Below are the code and all the weights of a small trained network. Each question names an input and a target symbol and asks about switching units off, where a switched-off unit gives its printed mean instead of its output.

import numpy as np


def w(rows, s, z=0):
    codes = np.array(rows[::2]) - 128.0
    scale = np.full(codes.shape[1], s)
    scale[-1] = z or s
    return codes * scale


def norm(h):
    return h / np.sqrt((h * h).mean(-1, keepdims=True) + 1e-5)


def f(y):
    return y / 2 * (1 + np.tanh(0.7978845608 * (y + 0.044715 * y**3)))


def softmax(a):
    e = np.exp(a - a.max(-1, keepdims=True))
    return e / e.sum(-1, keepdims=True)


def log_softmax(a):
    a = a - a.max(-1, keepdims=True)
    return a - np.log(np.exp(a).sum(-1, keepdims=True))


def net(x, mask):
    ids = ['αβγδεζηθλμξστφψω'.index(c) for c in x.split()]
    T = len(ids)
    res = E[ids] + P[:T]
    r = norm(res)
    for j in range(3):
        rows = slice(3 * j, 3 * j + 3)
        q, k, v = (r @ M[0][rows].T for M in (Q, K, V))
        z = softmax(np.where(np.tri(T) > 0, q @ k.T / 3**0.5, -1e9)) @ v
        o = O[0][rows]
        res = res + np.where(mask[j], z, o[:, -1]) @ o[:, :-1]
    y = f(norm(res) @ A[0][:, :-1].T + A[0][:, -1])
    res = res + np.where(mask[3:7], y, B[0][:, -1]) @ B[0][:, :-1]
    return log_softmax(norm(res)[-1] @ U[:, :-1].T + U[:, -1])


Q, K, V, O, A, B = {}, {}, {}, {}, {}, {}
E = w([
[73,70,195,155],'α',
[116,72,214,57],'β',
[80,182,144,108],'γ',
[164,145,194,137],'δ',
[70,98,149,203],'ε',
[139,106,238,212],'ζ',
[108,29,177,153],'η',
[154,221,194,124],'θ',
[174,133,249,111],'λ',
[132,117,239,149],'μ',
[97,62,100,136],'ξ',
[47,47,103,143],'σ',
[148,130,161,83],'τ',
[37,122,49,65],'φ',
[142,188,105,155],'ψ',
[96,108,100,81],'ω',
],0.02)
P = w([
[126,36,138,157],'0',
[123,25,144,156],'1',
[117,18,155,160],'2',
[118,18,153,159],'3',
[113,20,146,164],'4',
[113,8,161,158],'5',
[119,4,162,160],'6',
[119,13,171,161],'7',
[120,8,174,156],'8',
[119,1,174,159],'9',
],0.0051)
Q[0] = w([
[140,115,182,70],'h0',
[147,122,79,56],'h0',
[136,211,107,190],'h0',
[187,204,8,144],'h1',
[201,118,107,145],'h1',
[190,144,55,155],'h1',
[126,67,125,96],'h2',
[133,165,160,78],'h2',
[176,180,121,158],'h2',
],0.017)
K[0] = w([
[227,119,182,94],'h0',
[155,142,101,58],'h0',
[80,223,154,128],'h0',
[253,142,7,149],'h1',
[239,67,161,177],'h1',
[253,108,51,165],'h1',
[73,119,130,70],'h2',
[181,125,149,60],'h2',
[145,105,105,161],'h2',
],0.018)
V[0] = w([
[162,139,97,125],'h0',
[1,147,199,99],'h0',
[192,62,102,150],'h0',
[37,252,133,94],'h1',
[223,50,84,152],'h1',
[114,134,131,137],'h1',
[42,202,170,111],'h2',
[174,132,117,159],'h2',
[116,118,123,107],'h2',
],0.0085)
O[0] = w([
[131,105,75,69,63],'h0',
[101,111,124,75,238],'h0',
[164,168,90,116,143],'h0',
[122,145,238,149,181],'h1',
[107,2,120,138,3],'h1',
[128,135,141,142,141],'h1',
[138,184,99,98,172],'h2',
[127,132,160,108,86],'h2',
[134,152,78,104,137],'h2',
],0.0065,0.0054)
A[0] = w([
[175,79,101,108,251],'n0',
[10,175,190,129,70],'n1',
[190,101,139,169,75],'n2',
[116,165,151,216,207],'n3',
],0.014,0.0035)
B[0] = w([
[195,221,98,81,176],'n0',
[179,218,254,134,254],'n1',
[197,138,45,189,152],'n2',
[85,211,25,112,249],'n3',
],0.0086,0.007)
U = w([
[132,202,156,107,126],'α',
[159,112,191,161,114],'β',
[65,65,204,163,100],'γ',
[251,85,181,142,1],'δ',
[111,124,122,114,144],'ε',
[238,133,98,139,87],'ζ',
[161,102,124,231,161],'η',
[99,177,46,120,141],'θ',
[129,63,171,39,113],'λ',
[211,154,97,59,54],'μ',
[37,70,111,126,210],'ξ',
[100,127,75,67,170],'σ',
[139,95,76,112,237],'τ',
[25,139,115,69,74],'φ',
[27,116,120,165,130],'ψ',
[175,34,133,161,201],'ω',
],0.017,0.0055)

Each question gives the input, a string of symbols that net reads in full, and the target symbol t.
The units are the heads (3 rows each of Q, K, V and O) and the neurons (one row each of A and B). Each row of codes is followed by its name. A weight is (code - 128) times the scale printed after its matrix; where a second scale follows, it is the last column's (O, A, B and U).
mask holds one flag per unit, heads first, then neurons. A switched-off unit (its flag False) gives its mean, the last column of its rows in O or B, instead of its output. The means were averaged over made-up inputs and are rounded, as every weight is.
A unit's drop is (log p(t) with every unit on - log p(t) with that unit switched off) / (log p(t) with every unit on - log p(t) with every unit switched off).
The circuit of an input: a set's keep is (log p(t) with only the set's units on - log p(t) with every unit switched off) / (log p(t) with every unit on - log p(t) with every unit switched off). Starting from all 7 units, units are removed one at a time, each time the one whose removal leaves the highest keep (on an exact tie, the one counted first), for as long as the keep stays at least 0.8.
units of the circuit, in order: the units of the circuit, biggest drop first
k most important neurons: the k neurons with the biggest drops, biggest first
which heads matter: for each layer, one digit per head in row order, 1 if its drop is at least 0.15 and else 0, layers parted by /
drop of u: that unit's drop, to one decimal
input δ ζ σ η γ ξ β ξ β α, target α: which heads matter => 010
input ξ η η ξ δ θ β β ξ, target τ: which heads matter => 000
input ζ α η, target ω: which heads matter => 010
input β ζ ψ λ ζ ψ ω λ, target δ: units of the circuit, in order => h1, n3, n1, n2
input θ ψ β γ β α ζ β ξ, target α: 2 most important neurons => n1, n3
input β α θ β γ τ ζ θ ζ σ, target α: most important neuron => n1
input μ ζ ζ μ θ ζ ψ, target θ: which heads matter => 000
input λ η β ψ ζ β α β β δ, target ζ: 2 most important neurons => n1, n2
input ψ η δ σ ε ζ β ζ ψ, target θ: which heads matter => 100
input δ β α ψ α ω ζ, target η: 3 most important neurons => n2, n1, n3
input θ σ β λ, target δ: 2 most important neurons => n3, n1
input λ ω ζ σ β η ζ τ, target μ: 2 most important neurons => n0, n1
input ζ α φ η γ θ β ε, target α: 2 most important neurons => n1, n3
input ζ η η, target ω: most important neuron => n3
input α ψ β ε ζ γ θ δ μ φ, target α: drop of n1 => 0.3
input β β τ ζ, target η: drop of h1 => 0.4
input θ σ σ β θ γ ξ ζ τ φ, target α: drop of h1 => 0.9
input α τ ζ ζ γ η, target α: drop of h1 => 1.6
